[ 11.7  -5.2  -8.2  15.4  -1.4  -0.5 -11.2  -3.1  -0.7 -17.2   2.4  -4.0
  -1.6  -7.5   7.4  -5.5  -0.1  -0.3] => [31] Y
[  6.5 -19.0  -4.0 -13.9  -7.8  -3.9 -47.4  -5.3   3.1  -6.1   8.9  -0.6
   5.8 -14.2   5.3 -11.5   3.9 -13.7] => [34] V
[ 19.2   5.9 -11.5  15.6 -12.5   3.2 -32.5  13.0   1.6 -12.7   3.0  -5.9
  -0.5  -8.2   6.1 -25.7  -1.3  -2.0] => [31] V
[  1.1 -26.4 -11.8 -18.6  -8.1   7.7 -64.1 -42.1  10.1  -0.6   1.5 -21.9
  -1.9  -9.0   6.2  -5.5   7.8  -5.3] => [33] C
[  1.8 -22.3  -2.5   2.4  27.5  -3.8 -17.9  -3.7   2.4 -30.5   5.7  -4.4
   5.0 -16.3  -7.6 -11.7  -3.5  -3.7] => [33] V
[ -2.3   3.9   4.2 -51.8  -4.9  -6.9 -31.1 -15.3   5.6  -9.6  -3.9   2.3
   7.2 -18.8  -0.4 -17.2   7.6  -7.7] => [27] C
[ 12.8 -22.1  -4.2  11.7  -8.4   1.1 -16.3 -15.0  11.9  -7.7  10.4  13.3
   2.4 -21.8   2.6  -1.4   0.7  -3.3] => [34] Y
[  0.8  -9.2  -5.8  39.2   0.7   2.9  27.5  -0.5  -8.1   0.0   0.2  -5.4
 -12.7  13.4   2.5  28.8  -1.3   7.9] => [33] Y
[ 29.8 -32.9  -1.6  12.4  -8.9   5.4  -8.7  -4.8   8.2   5.6   4.3   3.9
  -8.9   5.0  -3.8  16.4 -16.6  -5.9] => [31] Y
[  5.4   9.6  11.1  27.3  -9.2  -2.0   3.3   1.3   8.0 -11.9  10.1  -5.7
  13.5 -19.9  16.7 -44.0  -1.2 -17.3] => [34] V
[ 10.9  -5.8  -4.7  30.0 -13.1   4.3 -15.6  -3.0  19.8 -15.4   9.7  -9.7
   0.3 -18.7   4.7 -23.6   2.4  -5.4] => [34] Y
[ 16.6 -11.6 -21.9   2.8 -20.6  -0.5 -17.1  -6.4   9.1  -9.0  17.7   0.4
  -4.9 -17.4   4.7 -10.8   0.5 -12.7] => [34] Y
[  6.8  19.2 -10.8  14.9  -4.6   2.3   3.8  11.3   3.6 -15.0  11.8  -8.1
  -3.1 -38.5   0.4 -17.0   5.5  -0.1] => [31] Y
[  3.0  16.0  11.0  -4.1  -4.5   7.8 -17.8  10.7  -0.2 -13.5   2.2   7.1
 -13.8 -10.8  -7.5  -5.4   9.2  17.7] => [27] Y
[ -3.5  -3.4   1.4  -8.1  -6.5   3.5 -30.4  -2.7   1.6 -27.4   5.4   4.9
   4.9 -23.3  -4.6 -29.2   8.8   2.9] => [27] V
[  3.3  -9.5 -17.3 -47.6   0.7 -15.3 -38.3 -19.4   8.5 -11.9   1.7  -4.2
   2.7 -10.4  10.0  -0.7  -0.2 -16.1] => [34] C
[  6.1   1.9  -3.3 -50.9  -7.5  -1.8 -43.8 -28.5   2.9 -22.6   3.5  -3.4
  12.7 -17.9  13.0  13.3  -3.3 -11.4] => [34] C
[ -5.7   0.7  -9.7 -26.6   3.1  -1.0 -42.1  -2.9   5.5   6.9   0.7  -8.4
   7.3   8.4  11.9  -1.4   8.1   2.8] => [33] C
[ 15.3  11.5  26.0 -49.9  14.3  -6.4 -18.8 -12.0  -7.3   2.1  -1.7   4.2
   7.7  -6.7  -0.8   7.6   1.7 -14.1] => [34] C
[ -2.3   5.3 -13.7  30.8   3.5   2.3   0.4   8.5  -0.2 -18.8  12.6 -12.8
  -1.0 -11.4   0.4  -2.1  -2.6   3.5] => [33] V
[  1.3   0.8  -2.6  -8.3  -7.0  -0.6  -2.6   1.5  -1.0 -11.9   5.6  -2.2
   3.8 -14.7  -5.6  -1.9   6.8   4.2] => [27] Y
[ 12.9 -11.5 -10.2  16.1 -11.7   1.2  -3.1   9.0  17.8   0.7   8.6  -1.9
   0.3  -4.1   2.0   4.0   6.6  -3.8] => [34] V
[  5.3 -26.3 -14.6   5.4 -10.4  -1.4 -27.7   0.7   7.2  -5.3   9.8   3.7
   3.9 -18.6   9.8  -7.1  13.0  11.1] => [33] Y
[ -7.1  14.5  -6.4 -40.2  10.2  -4.5 -17.6   4.3  -3.8  -3.0  15.8  -4.2
  11.4  -7.5   3.0  -8.4   7.5  10.5] => [27] C
[ 17.3 -20.1 -12.0  20.7 -11.9  -2.5 -35.6 -16.5  18.1 -10.6  12.1  -3.3
  -2.4 -24.9  11.2 -14.7  -1.1  -8.7] => [31] V
[ 10.1 -30.6  -9.2 -23.1  -2.0  -3.1 -55.6 -30.3   2.0   2.2   4.9  -2.0
  -3.8  -5.8  12.2  13.6  -0.4  -2.7] => [33] C
[ 18.9  -6.9  -2.1   2.3  -2.4   1.9 -19.5   9.9   0.8  -0.5   4.4 -12.1
  -2.5 -11.9   1.7 -17.4  -0.5  -0.8] => [34] V
[ -1.2 -12.4  14.5 -22.6 -10.2  -3.0 -37.0  13.4   5.5 -14.9   6.7  -5.3
   5.9 -27.5  -0.6 -39.3  11.0  10.5] => [27] Y
[ 17.3 -24.8  23.3 -26.0   5.1  -2.8 -32.6 -14.7   5.3   4.1  -5.8  15.0
  -3.2   1.7   4.8  14.7  -4.9  -8.2] => [31] C
[ 11.5 -23.5  -5.9  26.3  -5.7  -1.3   6.5  14.1  -3.5  22.7   4.0   4.8
  16.3   1.6   4.9  15.7  10.2  -3.4] => [34] Y
[  1.8 -35.1 -18.0  -0.4  -5.1  -4.0 -41.2 -38.1   3.3   1.5  -5.4  -6.0
   2.5  -1.2   4.2   0.2   1.4  -1.9] => [31] C
[ 10.2  -4.7  -2.9   9.3  -6.2   0.5 -10.2  29.2  -4.2  -2.5   0.3 -15.6
  -4.1   4.2  -1.4  -5.2  -0.7  -3.0] => [34] V
[ 12.1   5.5  -2.8   6.2  -4.2  -0.6  -7.1   1.6   0.0  -8.7   7.0  -0.6
   1.3 -12.4  -4.0 -11.5   9.1  -6.5] => [34] Y
[  7.3  -5.2  -7.4 -52.6 -10.2 -10.0 -36.1 -15.5  10.1   3.8   1.3   8.0
   3.5  -6.2   7.0  -1.3   2.3 -12.8] => [34] C
[ -7.5  -5.0 -16.7  38.0 -20.7   4.0  -6.8  -9.5   0.2 -18.1   6.9  -4.8
   1.5 -14.4   3.3 -14.9   7.1  14.9] => [33] Y
[  2.9 -22.4 -11.9 -34.9  -5.1  -4.0 -43.5  -7.2   6.9   6.5   4.6  -7.8
   9.7  -6.5   6.1 -14.9   5.3 -21.8] => [34] C
[  8.7   7.2  -4.5 -19.5  -5.0  -7.8 -21.9  -5.7  -1.4  -1.1  -2.2 -12.5
  -2.8  -3.5   6.4   4.8   2.1  -3.7] => [34] C
[ 13.4  -7.4  -5.5 -55.0  -7.3  -1.0 -54.3  -5.7   2.3   6.5   1.3  -2.6
  12.8 -10.2   2.8 -17.0   3.5 -11.1] => [34] C
[  0.9  -0.2 -10.7  32.3  -1.8   6.7  10.4   1.0   3.9 -14.2   8.1   2.3
  -0.4  -9.7   4.2  -2.4  11.8  -0.2] => [33] Y
[  8.5 -29.0   0.7  -6.8  -8.3  -2.1   1.0  -5.4   4.2 -11.4  20.6   7.9
  -8.0 -12.0 -11.3  15.7  11.4  -3.2] => [31] Y
[  1.4   6.1   0.1   7.8 -11.8  -8.2 -15.4  13.1   4.0 -16.4  -4.9 -11.2
   2.0 -23.9   5.6 -26.9   6.2  -8.6] => [34] Y
[  6.0  -1.0   7.4 -25.7   2.8   2.7  -7.7 -14.0  -3.7   2.7  -3.8  -4.5
   1.0   7.4  -1.8  -8.3 -14.1 -14.2] => [34] C
[ -5.5   4.3   6.9 -66.5  -0.1  -4.8 -33.3   1.2  -9.9  18.4   0.5  -2.6
   0.1   1.5  -8.1  14.1   6.9   0.9] => [27] C
[ 20.8 -20.5  -9.8   4.4  -9.2   5.1 -21.4  -8.7   4.9 -15.0 -10.9 -11.9
   5.8 -13.3  11.6   4.1   1.4  -9.6] => [34] V
[-15.7   1.7   6.7   9.8  -2.6   5.1 -41.7  -3.9   1.4  -9.3   1.8  -6.3
  13.0 -18.0  -8.3 -54.1  -2.5  24.0] => [27] V
[  1.3  -1.7   9.6 -30.9  -1.5  -7.9 -33.9  -6.0   8.1   2.4  -2.3  -6.7
  12.2  -9.3  27.4 -23.6  -6.0  -5.4] => [31] C
[-14.9 -10.9  -1.1  23.9   1.1   8.4  19.1   1.4   1.8 -11.9   0.1  -0.2
  -6.2  -1.0   4.3   6.2   0.4   7.7] => [33] Y
[ -7.9 -45.6  -8.6  13.8  -3.7 -11.0   4.1 -19.7  19.4  -2.8   3.9   4.5
   2.4 -21.0  -3.2   1.6   2.5  -8.7] => [33] Y
[  7.1  -1.9 -10.6   8.1 -11.3  14.7 -44.2  -1.5   7.2 -11.6  12.0   0.9
   0.8 -29.5  10.1 -27.3   3.5  -3.1] => [34] Y
[  0.6   1.6  -0.2   7.5  -2.7  -0.8  -6.6   6.0  -0.2 -14.0  11.5   8.6
  -3.7  -8.9   3.3  10.5   7.2   4.6] => [27] Y
[ 16.8  34.4  -3.1   4.0 -11.6 -35.1  -7.3   7.4  27.6 -15.3  13.0   2.0
  -2.9 -24.4  18.8 -23.6   1.8 -12.4] => [31] Y
[  6.5   5.0 -16.2  17.0  -0.9   5.5 -14.5  -3.1  22.7  -8.5  12.4  -0.2
   5.6  -4.1   7.4 -19.4  10.1  11.2] => [33] Y
[  3.3 -10.8  -0.7  13.4  -6.7  -0.6  -2.6   0.6  -0.3  -1.7   2.8   4.2
   2.2  -9.0   3.1  -0.7   5.9  -3.5] => [31] Y
[ -6.2  -8.3   0.6 -11.1   1.9  10.2 -24.8 -27.9   6.5 -10.1   4.5   8.0
   1.9 -13.3   8.5   3.0   0.1  -3.5] => [33] C
[  6.6 -14.6  -1.6  12.1 -12.4  -0.8 -10.8 -17.0 -36.7 -15.8   8.8  -1.3
   2.4 -17.4   6.5   0.0   3.2  -8.1] => [34] V

[ 21.2   2.1   6.6  12.0 -19.0  -8.0  10.9  -5.2   3.1  14.6  -9.5   7.8
   7.0   1.5   4.5  -1.5   0.1  37.2] => [43] J185
[ 24.1  13.9   7.2   2.9  -4.2  -6.3   3.3  -5.8 -17.9  12.9   2.4   7.2
   0.0   1.4  -0.6  11.1  10.3  27.9] => [42] J185
[ 29.8   5.8  12.3  -2.1   2.6   7.6   8.5  -8.0 -12.6  15.8 -13.1  15.6
  -4.6   0.4   1.4   4.9  10.7  21.3] => [43] J185
[ 31.0  -1.7  16.4  12.2 -14.5  -5.3   2.9  -1.9   5.7   9.3 -11.4  15.6
   5.2  -0.9   4.1  10.8   8.7  26.0] => [43] J763
[ 23.4  -9.5  13.4  15.7 -12.6  -3.7   2.4  -4.3 -11.1   0.4   0.9  11.3
  -1.4  -6.9   1.1  -6.7  18.2  18.3] => [52] J185
[ 24.3  -0.4  -2.2  35.9 -12.0 -10.1 -10.8  -8.7  -7.5   9.5  13.5  22.7
   9.9   3.7  -7.9  -2.1   2.8   7.1] => [45] J763
[41.2  4.0 11.3  7.9 -3.6  3.9  4.8 -6.0 -3.2 12.8 -4.9 15.4  1.8  2.1
  1.3  7.7 10.0 18.8] => [43] J185
[ 37.1   9.2  12.0  28.3 -15.3   0.1  -4.0  -2.5   4.5  10.3   0.7   7.0
   7.1   2.2  -2.3   1.0   1.5  25.4] => [42] J185
[ 29.7  -0.3   1.7  38.4  -9.6 -19.0  -6.3 -13.0  -0.5   8.9  11.3  23.3
  12.9  -4.7 -10.7  -7.7   9.1  19.7] => [45] J185
